Each row of numbers belongs to one of the objects below and depends on some of the facts about them. Some rows are named. Which object is each other row?

Some objects and their rows:
[-25  17 -35   9  11   3 -18   4   1  -8  19   0  11  -3 -18  -7  10  -5
  17 -13 -17   9  19 -15  22   1  -5  -5  13  17 -15   4   2 -26   0   4
  20  -7   6   9   2  13  -4 -12]: famobrel
[-23   9  -5  13  -8   6 -17   7  15  10  13  23  -9  -4 -22  -4  10  -1
  32  -9   9  -3  24  -7  10  -8  -2 -16  -2   2 -21   6  -4 -24   0  -2
   7 -13 -24   7  14   7  10 -10]: rolos
[-33   2 -17  19  -5   4 -21   0   8  -2   9  26 -10   4 -20  -5  11   8
  33  -5  15  -7   5  -4   4  -7  -6  -6  14   8 -30  11  -5 -24   3 -12
   7 -14 -32  13   3  12   7  -6]: toras
[-25  10  10   1 -21  10 -32   6  26  20  -2   4 -11 -28 -41  -4  21 -10
 -24  -2  16  14  27  -9  16  -9  -9  10  -7  10 -28 -24 -25 -15  11   2
  19  -5 -45  -5  26 -14  40 -14]: stepago
[-26  10 -41  -6  10   9  -8  -7 -13  -3   9   1   5  14 -21  -1   4  -7
  11  -7  14  10  17 -11  18  12 -14  15  33  21 -20  10   4 -28   2   3
  36  -5  -9  22  -1  13   0 -14]: flokluk
[-28 -18 -10  -5 -16   0 -11  -1   8   7  -4  20 -15 -13 -26  -2  13 -24
  30   4  20   2  22  -7   3  -2  -5  -5  22   7 -26   6   1 -16  21 -12
   9  -3 -48   2   5 -13  44  -8]: flitu
[-30   0  -6  -1  -5  13 -23  -4   6  10  -5  -5 -14 -20 -34 -11  32 -20
   9  -5  10   6  17  -2   5  -3 -11  -4  -5  19 -24 -23 -42 -20  12  13
  16  -4 -46   5  19  -2  30  -7]: rofa
[-11  11 -15   7   5  17  -7  -6   4  14  -3 -10  -1  -1 -27   7  24 -18
  13   3 -11  10  18 -21  11 -10   1  -5   6  20 -20 -15 -24 -11  22  22
  10 -13 -23   8  30   9  23 -17]: vubra
[-24   6  -2   9  -2  10 -22  10   2   3  11  27 -11   0 -24  -3   7  -8
  28 -10  21  -5  17  -4   8 -15   1 -16  -9  -2 -19  -2   2 -22   1  -2
   5 -10 -22   9  14  13  13 -11]: plalu
[-30  13 -16  -5  -3   3 -14   2   2   1  17   3  -8   0 -21  -9   7 -18
  27  -3  22  -1  25  16  16  22 -18  -8  -4   2 -11  -8  -3 -30 -24  -8
  33 -10 -24   7  -1   7   3  -6]: trulas
[-22   5  10  -7 -11   6 -29   3  18   8   4  -4 -15 -25 -33 -16  34 -15
  -3  -2   4  -1  18   5  12 -10  -4  -6 -10   7 -22 -40 -24  -6   6   8
  14 -10 -41  -3  18 -14  36  -8]: vafen
[-28   1  10  11 -17   9 -35 -13  16  19  -8  -2 -11 -16 -38  -5  24 -10
 -16   8  11   9  14  -1  10   2 -15   3   4  14 -26 -26 -30 -14  12   3
  22 -10 -43   2  17  -8  37  -9]: flizesa
[-28  15 -37 -16   2  14 -10   9   6  -3  20   4  10  -1 -21  -7   1  -3
   5 -14   4   5  13 -22  23  -3   3  10   6  13 -22  -3  12 -21  -7  -9
  27   1  -3   7   6  14  -3 -22]: foti
[-28  12 -25 -14   4  15  -1  10   4  -5  11   0   4 -17 -21  -9  28 -14
  24  -7  -3   3   9 -24  13  -5  13   6  15  26 -29  -9   0 -13  16   1
  11   5 -30   1  17  -5  16 -16]: bridremom
[-14  13   3  -2  -2   4 -41  22  13  14   6  18 -10   3 -22   5   1  -6
  -5 -17  18  13  60  14  21  -4  -6   1  -8  -3 -17  -9   1 -30  -8   2
  29  -9   5  10  11   5  12 -18]: gozik
[-40 -13 -14  16 -10  -2 -33   3   3   2   3  25 -12 -25 -32 -17  18 -28
  36  -4  -7  -3   6 -13   4   1  -4 -22   9   7 -27   4  -3 -22  20  -5
  -1  -5 -37   0   4  -6  36  -5]: kolos
[-26  14   6  19  -6  10 -39   1   9  18  -2  -2 -10 -28 -36  -8  25 -28
  -3   6 -13  12  38  -7  10  10  -6 -13  -8  14 -19 -23 -20 -24  17  20
  11 -11 -22  -2  27 -16  41  -9]: sulu
[-23   5 -30   3  11  14 -23  -1  -3 -10  15   7   8  14 -19  -5   8  -2
   8  -8   1  -3   1 -14  20  -9  -4   4  12  12 -22  -9   6 -19  -2  -4
  20  -5   3  16  -4  22 -11 -17]: sevazo
[-34   6  -2  14 -15   2 -29   0  20   7   4  -5  -6 -31 -31 -16  30   3
  -3  -8   2   8   6   1  14  -7 -12   2   8  16 -30 -20 -30 -16  10   0
  14  -6 -50   0  10 -12  26  -5]: livo

Some facts about the objects:
gedum: belongs to class; zate: uses; lodra: points at
[kloklan, stidene, sarul, supla, futu, stiplisa, kolos, kapo, trekur, kivime, flitu, riflor, satar, sabredrik, suplinur, dekam, plaplil, vatrir, muvik, sene, plibrus, taporak, sadre] gedum f
[luplobos, flatra, livo, brapon, mubrur, klebir, klabran, klono, vaskar, flale, geskir, pipuflu, pamukun, ribrum, bodrel, flizesa, stepago, pavan, sobor, skevar, vafen, troklan] gedum e
[klasa, milotrar, driflere, nistin, drusofle, skirin, sevazo, gradri, flokluk, flado, katru, zetu, klazates, pigok, brudrafir, megi, nimil, klave, famobrel, vififle, flabrim, porage, fepe, kuzom, flezuk, foti, nerum, gare, drodrun, flemufli, platan, stafli, draklel] gedum a
[regrem, bibrir, tevin, gratuklor, pledo, sufe, stome, pemifla, gisilem, klogrol, vibor, brogrur, ziron, mastak, skaskan, drodra, plevin, tradrur, dabren, stotu, fliplis, dunas, drudir, rulor, masta, vefle, plalu, toras, ploskos, flirir, pastu, zaro, rolos, grusim, skuribras, fluzim] gedum b
[dregik, kadok, driklo, moskun, ribom, rorobrok, nudi, tego, fosi, tradul, daler, trulas, toluk, bidum, botruk, madrak, kladastu, mebuk, grela, positok, gozik, zuplu, kluskan, drufik, pekotal, likla, trufluk, tuda, bepo] gedum g
[skefu, klutrun, flolol, tavam, vorun, draskofle, brukur, sulu, sasom, nutrom, rofa, bekletrur, fligre, diskor, kleles, fule, stabi, durek, stoskudo, drufeston, lufli, lotu, lidren, stisto] gedum c
[vubra, lisis, vesutru, nitru, makli, bruplos, klopopel, mistak, gazagros, puzemu, zufluk, trabun, duril, pluku, gregi, kelestu, lufetim, saklifluk, broseken, liskor, lutur, tronoke, matrir, flada, gapor, klefi, bridremom, midral] gedum d
klasa zate: ribom
lisis zate: pamukun, fule
flatra zate: flale, dekam, kolos, brukur, gisilem, sarul
tavam zate: trulas, suplinur, fosi, nerum, flirir
mubrur zate: klutrun, vififle, vaskar, lidren, klefi, trabun
skirin zate: satar, flirir, skevar
sevazo zate: flolol, satar
rorobrok zate: vaskar, vesutru, trufluk
nudi zate: kluskan
pledo zate: suplinur, fepe, flirir, supla, flemufli
gradri zate: stisto, lufli, driklo
klabran zate: duril, gregi
stiplisa zate: flizesa, drudir, drusofle
nitru zate: taporak, broseken, pluku, dekam, pipuflu, tevin, fliplis, driklo
vorun zate: kluskan, fliplis, katru, skuribras, likla, klave, gratuklor
flado zate: sarul
bruplos zate: ploskos, livo, famobrel, tronoke, pigok
bidum zate: suplinur
vibor zate: taporak, pavan
trekur zate: sarul
geskir zate: zuplu, gratuklor
botruk zate: sobor, ziron, kluskan
flitu zate: pipuflu
madrak zate: gapor, lutur, durek
gazagros zate: flezuk
puzemu zate: stabi, lufli, stotu, skefu
megi zate: brudrafir, bibrir, sulu, nerum, vesutru
nimil zate: gapor
kleles zate: katru
bodrel zate: toluk, pemifla
porage zate: tego, ribom, draskofle
gozik zate: sobor, drodra, nistin, stabi, trabun, flada
kuzom zate: ziron, kolos, nerum, skuribras, brogrur
muvik zate: flale, drudir, midral, klazates
dunas zate: trulas, brukur
plibrus zate: rofa, lutur, kluskan, flirir, troklan
rulor zate: sulu, broseken, drusofle, futu
saklifluk zate: milotrar, zufluk, bepo, bekletrur, fliplis, lufli
drufik zate: stisto, brukur, flolol, midral, driklo
masta zate: platan, flizesa, drudir
pekotal zate: sulu, drusofle, likla, diskor, futu
gare zate: sobor, fepe, kelestu, durek, draskofle
vefle zate: drufeston
drodrun zate: fosi, fule, tradul
plalu zate: ziron, klebir, klazates
liskor zate: rofa, regrem, klebir, flirir, zaro
pastu zate: tuda, fule, toluk
lotu zate: klefi
sadre zate: taporak, kluskan
vafen zate: brukur, kloklan
grusim zate: moskun, kluskan, flezuk, matrir, flokluk
fluzim zate: kadok, kapo
klasa lodra [ziron, stafli, platan, kluskan]
regrem lodra [toras, lufetim]
skefu lodra [vififle, kolos]
vubra lodra [trulas, dekam, drudir, draskofle]
moskun lodra [ploskos, kivime, tuda, bodrel, diskor]
lisis lodra [daler, grela, porage]
tavam lodra [dekam, vorun, satar]
drusofle lodra [pekotal, toras, pavan]
mubrur lodra [lutur, foti]
sarul lodra [broseken, kladastu, flitu]
gratuklor lodra [broseken, pigok, skuribras]
klebir lodra [daler, draklel]
futu lodra [kladastu, bruplos, flitu]
sufe lodra [klutrun, vififle, pluku, mistak]
klabran lodra [lidren, klave]
stome lodra [gapor, gregi, trabun, foti]
stiplisa lodra [lotu, toluk, mistak]
makli lodra [stafli, trulas, fule]
vaskar lodra [nistin, muvik, toras, sevazo]
tradul lodra [ziron, gare, bridremom]
klopopel lodra [drodra, stafli, klono, drufik]
bidum lodra [bibrir, fligre, klave, flokluk, lufetim]
vibor lodra [famobrel, kolos, sabredrik, madrak]
flale lodra [brapon, gare]
geskir lodra [tuda, tego, bruplos]
sulu lodra [dregik, tego, daler, brapon, flado]
sasom lodra [drodra, lidren, drufik, kloklan]
brogrur lodra [platan, matrir]
rofa lodra [draskofle]
gazagros lodra [skirin, lufetim]
pamukun lodra [mebuk, lufli]
ribrum lodra [bibrir, drudir]
zufluk lodra [stafli, botruk, klogrol, midral]
riflor lodra [tuda, kadok]
bekletrur lodra [milotrar, gradri, gare, supla, porage]
brudrafir lodra [kivime, botruk, dunas, kapo, durek, flado]
duril lodra [broseken, flolol, driflere, vatrir, fluzim]
mastak lodra [flokluk, driklo]
positok lodra [ploskos, kivime, drudir, brapon, likla, fluzim]
skaskan lodra [ziron, kadok, kladastu]
flabrim lodra [tego]
gozik lodra [kleles, zuplu]
kuzom lodra [kivime, pipuflu, ribom, stoskudo, zuplu]
plevin lodra [kleles, driflere]
flezuk lodra [flitu, flokluk]
flizesa lodra [skuribras, klave]
dabren lodra [grela, nitru]
sene lodra [kladastu, midral]
stepago lodra [milotrar, broseken, trabun, luplobos]
saklifluk lodra [suplinur, flokluk, plaplil]
vefle lodra [lotu, daler, stoskudo]
flada lodra [kluskan, vesutru, draskofle]
flirir lodra [fosi, gisilem, stotu]
drufeston lodra [rulor, stotu, bridremom]
pastu lodra [nitru, draklel]
taporak lodra [trabun]
zaro lodra [tego, stisto, pledo, flatra, nutrom]
trufluk lodra [kadok, dregik, lidren, klono, vesutru]
skevar lodra [pluku, stoskudo, drodrun, supla, diskor]
bepo lodra [tuda, dregik, tego, sabredrik, mistak]
vafen lodra [klogrol, fosi]
grusim lodra [stafli, kladastu]
troklan lodra [tradrur, tuda, drudir, fligre, flokluk]

Which object is each row?
No name comes twice in this set of rows, the named rows included.
[-33   6   7  13 -17   5 -39   0  23  11   1  -6 -11 -27 -38 -13  30  -4
 -10  -7  -2   6   9  -2  13 -11 -12  -4  -4  15 -32 -27 -35 -16   9   4
  12  -8 -47  -5  19  -4  25  -7] => pamukun
[-32  13 -26  14  11   8 -18   7  -8 -14  15   1   5 -22 -22 -11  29 -10
  20  -2 -14  12   7 -22  11   2   1  -2  30  23 -24   3   3 -25  24   7
   2   3 -17   6  16  -6  22 -13] => mistak
[-28  19 -15  15  -5  -4  -9  14   1   2  13  20  -4 -13 -24   4   9  -6
  33  -2  15  10  32 -10  11  10 -10  -7  17   3 -12  19   6 -31   3  -4
  12 -11 -33   6  13  -3  28 -10] => ploskos
[-25  13   6   7 -10  14 -28   3  23  26   3   7  -7 -35 -33 -12  23 -12
 -11  -7  -4  14  43 -17  14 -10  -3  -5  -9  12 -24 -20 -23 -19  20  11
  16  -6 -24   1  27 -12  41 -14] => bekletrur
[-21  22 -32  -3  11   8 -22  20  -9 -15  21   1   9  -1 -22  -1   4 -13
   3  -8  -3  12  19 -17  22  -2  -1  -1  10  10  -9  -4  18 -29  -7   1
  20  -1  10   9   8   8   3 -22] => drodrun
[-38  11  -7   3 -15  11 -16  -3  11   8   3   9  -5 -25 -38 -12  17 -14
  -3   7  19   6  17 -12  11  10  -9  13  14  15 -26 -12 -15 -18  11  -5
  17  -1 -44   5  13  -8  43 -11] => flolol
[-37  11 -27 -12  -3  22   6  -2   1   3   4  10   5 -11 -26  -9  12 -14
  14   9  15   4  15 -39  10  11   7  20  25  26 -29  -1   9 -14  15  -7
  21   6 -28   8  17  -5  31 -18] => broseken
[-32   3  -3  -5 -12  -3 -19   0  11  -2   2 -16 -14 -28 -28 -11  40 -15
  15  -1  10   5  12  14  11   6  -8   0  18  16 -27 -22 -20 -16   4   4
  18  -2 -54  -1   7 -22  32  -4] => klono
[-19  -1   3   1  -5  10 -37   3   5   6  -5  -1 -14 -13 -39   0  33 -17
  -2  -2  10   5   7  -2   9 -18  -5 -10  -3  11 -20 -30 -24 -12  15  10
   6  -5 -40   2  22  -2  31 -12] => tavam
[-24  10  -6   4  -3   4 -12  18  -3  -7  15  24  -9 -11 -26  -2  15 -19
  34  -2  18  -3  33  -3   8  -1  -3 -21   4  -3  -8   0  14 -24   2  -4
   7  -8 -26   5  14  -4  27 -12] => dunas
[-31   9  -7   0  -5   8  -5   7   8   5  17  24  -6  -8 -26 -19  10 -15
  48  -6   8  -9  21  -6  11  -1   3 -17 -11   1 -20  -3   4 -20   0  -9
  12  -9 -30   1  10   6  15  -6] => gisilem
[-18  14  -3  22   1   9 -29   8   2  14   8  17 -13  -7 -31  -2  10 -20
  25  -7  -1   3  34  -6   6  -7 -11 -27 -20  -1  -9   0 -17 -31   7  13
   5 -17 -19   5  27  19  17  -7] => zaro
[-12  11  -1  15  -2   3 -37  -3   7  14   0   6 -18  22 -28  10   1  -8
  -8  -5  21   8  25  15  13  -2 -28  -9  -8  -1  -9 -10 -18 -28 -14  12
  28 -22 -12  13  12  24   2 -14] => bidum
[-18   7  -8 -11  -1  -1 -14   5   1  -4  23   5  -9   6 -16 -13  11 -10
  24  -7  24  -5  30  23  15   3  -9  -8   2  -2 -10 -16  12 -17 -18   0
  31  -8 -13   8  -7   1   6  -7] => drufik

The same objects again, as new rows of numbers:
Known rows:
[ 17   1 -19 -30  34  35   7 -16  19 -27  11  44 -41 -15  20 -41  -8  57
 -23 -26 -32 -12 -34  28  -2  54  -1 -41 -12  16  -9]: stafli
[ 18 -22 -17 -13  31  24  12 -25  -3 -26  -3  42  -4 -11  20 -26 -11  57
 -32 -23 -21 -18 -37  47 -17  65  -2 -52 -19  31   4]: klasa
[  7 -19 -15 -35  35  50  -7   4  14 -34  15  39 -27  -5   3 -41  -5  57
 -22 -10 -19 -23 -22  18   3  55  18 -31  -4  18   3]: driflere
[-13 -17 -19 -28   5  13 -12  -6  16 -35  13  28  -6  11  -4 -25   5  55
 -33 -26   5   0 -17  11   3  17   9 -17  -7 -23  -9]: rolos
[ 11 -18 -16 -32 -19 -19  -4 -35  -6 -19  -5  23  24   1  13 -18  11  68
 -34 -39  16   5 -34  56 -22  38  -6 -25 -16   9  -7]: grusim
[-19 -17 -20 -26   8  14  -8  -9  16 -37  13  31  -4   9  -7 -23  -1  53
 -29 -27  12  -1 -20  11  -4  16  14 -16  -9 -23 -11]: toras
[-10 -14 -25 -50   0  20 -11  -7  11 -35  17  33  -4  15   8 -38   0  55
 -29 -28  -2   1 -21  19  -9  34  27  -8  -1 -14  -5]: kleles
[-17 -29 -21 -30  -1  -2  -8 -23  -3 -28   3  36  39  15  13 -10  -6  54
 -38 -33  24  -3 -23  31 -29  25  17 -34 -16 -17   7]: gazagros
[-28   0 -13 -34  11  15 -27 -13  23 -25  12  34  10  22   3 -20   0  54
 -48 -21  -5   0 -12  20  -8  28   5 -10  -4 -44  -5]: lutur
[-21 -18 -14  -9  -2  -5  -7 -20   6 -25  -5  41  26   9   6  -8 -25  42
 -52 -40   5  -1 -20  22 -29  28   3 -42 -21 -20   1]: flada
[-40   3 -11 -37  -6  18 -41  -9  27 -24   7  34   9  25   6 -11  -9  42
 -52 -28  -6   5  -4  11 -15  32  10 -16  -9 -38   0]: sobor
[-23 -24 -35 -26  -8   8   1  -8  14 -21  -2  48  36  20   5   5  -9  49
 -38 -10  19   3  -5  14 -45  17  18 -32 -16 -28   5]: flizesa
[-18  -1 -16 -38  44  50 -24  -2  29 -21  20  50  -3  16  19  -5   7  53
 -37  -2 -11 -13  -7  15  -6  42   7 -33  -9 -13   3]: suplinur
[ -1  -8 -21 -46  20  41 -36  -5   3 -25  25  39   1  17  36 -14   9  46
 -19 -42 -12  -8 -14  26  -9  48  23 -18 -12  14  -5]: sadre
[ -7  -2 -20 -31  40  48 -20  -1  27 -23  17  48 -10  17  16  -4   4  50
 -31 -14 -21 -10  -3  13  -6  43  10 -26 -16  -6  -7]: satar
[-10  -6 -22 -32  25  45 -19   4  26 -28  13  48 -15   7  19  -8   2  44
 -24 -12 -11  -5  -4   9  -5  41  13 -33 -19   5  -1]: kapo
[ 14 -24 -14 -22  13  31  -8 -11   5 -26   3  56  19  18  32  13   0  48
 -38 -11   6  -4 -13  25 -17  51   3 -62 -29  13   9]: riflor
[  6 -17 -15 -30   8  21 -10 -16  16 -16  -9  48   9   0  20  12   3  59
 -25  -7   5  -5 -11  43 -32  61   3 -48 -27  27   5]: sene
[-16   0 -26 -30  22  21  -8 -14  33 -22  12  36   0  22  18 -10   2  50
 -38 -16 -11   4  -8   6 -15  19  10 -24 -12 -33 -15]: trulas

Name these rows:
No name comes twice in this set of rows, the named rows included.
[ 27 -36 -22 -26  38  33   8 -11 -23 -31  12  41  18  -1  20 -39   5  61
 -33 -16 -11 -28 -32  49 -18  56  21 -35 -11  34  10] => kuzom
[ -9 -17 -17 -34  23   6 -16 -22   8 -40  13  16   6  20  18 -23  21  64
 -28 -27   8  -1 -32  32  11  17  17  -8  -7 -21 -11] => pledo
[-25 -13 -22 -38   4  16 -14 -10  22 -35  13  31  -1  16   9 -16  -4  53
 -25 -25  12  -4 -17   9 -13  16  20 -24  -7 -29  -6] => lufetim
[-18  -8 -10 -25  -2  11 -22  -6  18 -32   7  32  -6   4  -7 -28 -10  48
 -41 -38  -1  -1 -16  12   3  28  -3 -20 -11 -24 -10] => drodra
[-42 -10 -13 -35  -7  18 -30   1  27 -32  -1  31   0  11 -16 -25  -8  43
 -40 -20   4   7  -8   4 -10  29  15 -16  -6 -17   1] => trabun
[ 10 -37 -34 -27  15  35  -2  -5  -8 -26   7  48  22  17  32  -2  10  44
 -21 -16   4  -3 -13  35 -27  45  22 -38 -24  29   9] => stiplisa
[-26   1 -16 -27  17  21 -11 -18  25 -32   9  42  -6  14   8 -28 -21  52
 -45 -34 -17  -6 -25  17  -6  30   6 -27 -10 -39  -8] => draskofle
[-30 -34 -25 -29 -16  -6 -15 -29  -1 -38 -11  33  32  19  18   4   0  41
 -25 -31  23  14 -26  34 -29  33  24 -36 -19   6   8] => mubrur
[ -1 -25 -22 -16   6   7   6 -14  -2 -20   5  40  31  10  -9 -19  -3  57
 -48 -21   8 -13 -15  33 -26  14   0 -25 -20 -28   0] => brogrur
[-17  -7  -7 -27  -4  21 -22   0  27 -34   4  34 -12   9  -4 -30 -23  50
 -49 -29  -7  -1 -11   6 -11  42  17 -26  -4 -25  -8] => stabi
[  0 -20 -20 -15  20  38 -20   5   2 -10   3  57  26   9   0  -1 -11  47
 -43 -16  -8 -18   9  26 -39  52   9 -35 -21   9  10] => taporak
[  9 -21 -12 -21 -12  -5   1 -24  12 -22  -9  28  17   4  -3  -9   6  64
 -40 -12  17   3 -21  31 -26  33 -11 -38 -18  -5   0] => skaskan
[-19  -3 -17 -35  43  45 -25  -4  24 -23  14  47  -1  17  25  -7   6  46
 -32 -11 -20  -9 -12  25  -7  47   8 -22 -13  -3   4] => supla
[-15 -26 -12 -18  27   9  -3 -20   2 -24   3  33  34   7 -12  -9  -1  66
 -46 -17  13 -20 -20  28 -26  17   2 -26 -18 -38   1] => regrem
[-23 -12 -30 -43   1   6 -17 -14  31 -40   4  31   0  29  29  -6  11  46
 -20 -20  12  19 -19  14 -12  21  29 -20 -11 -17 -12] => bodrel

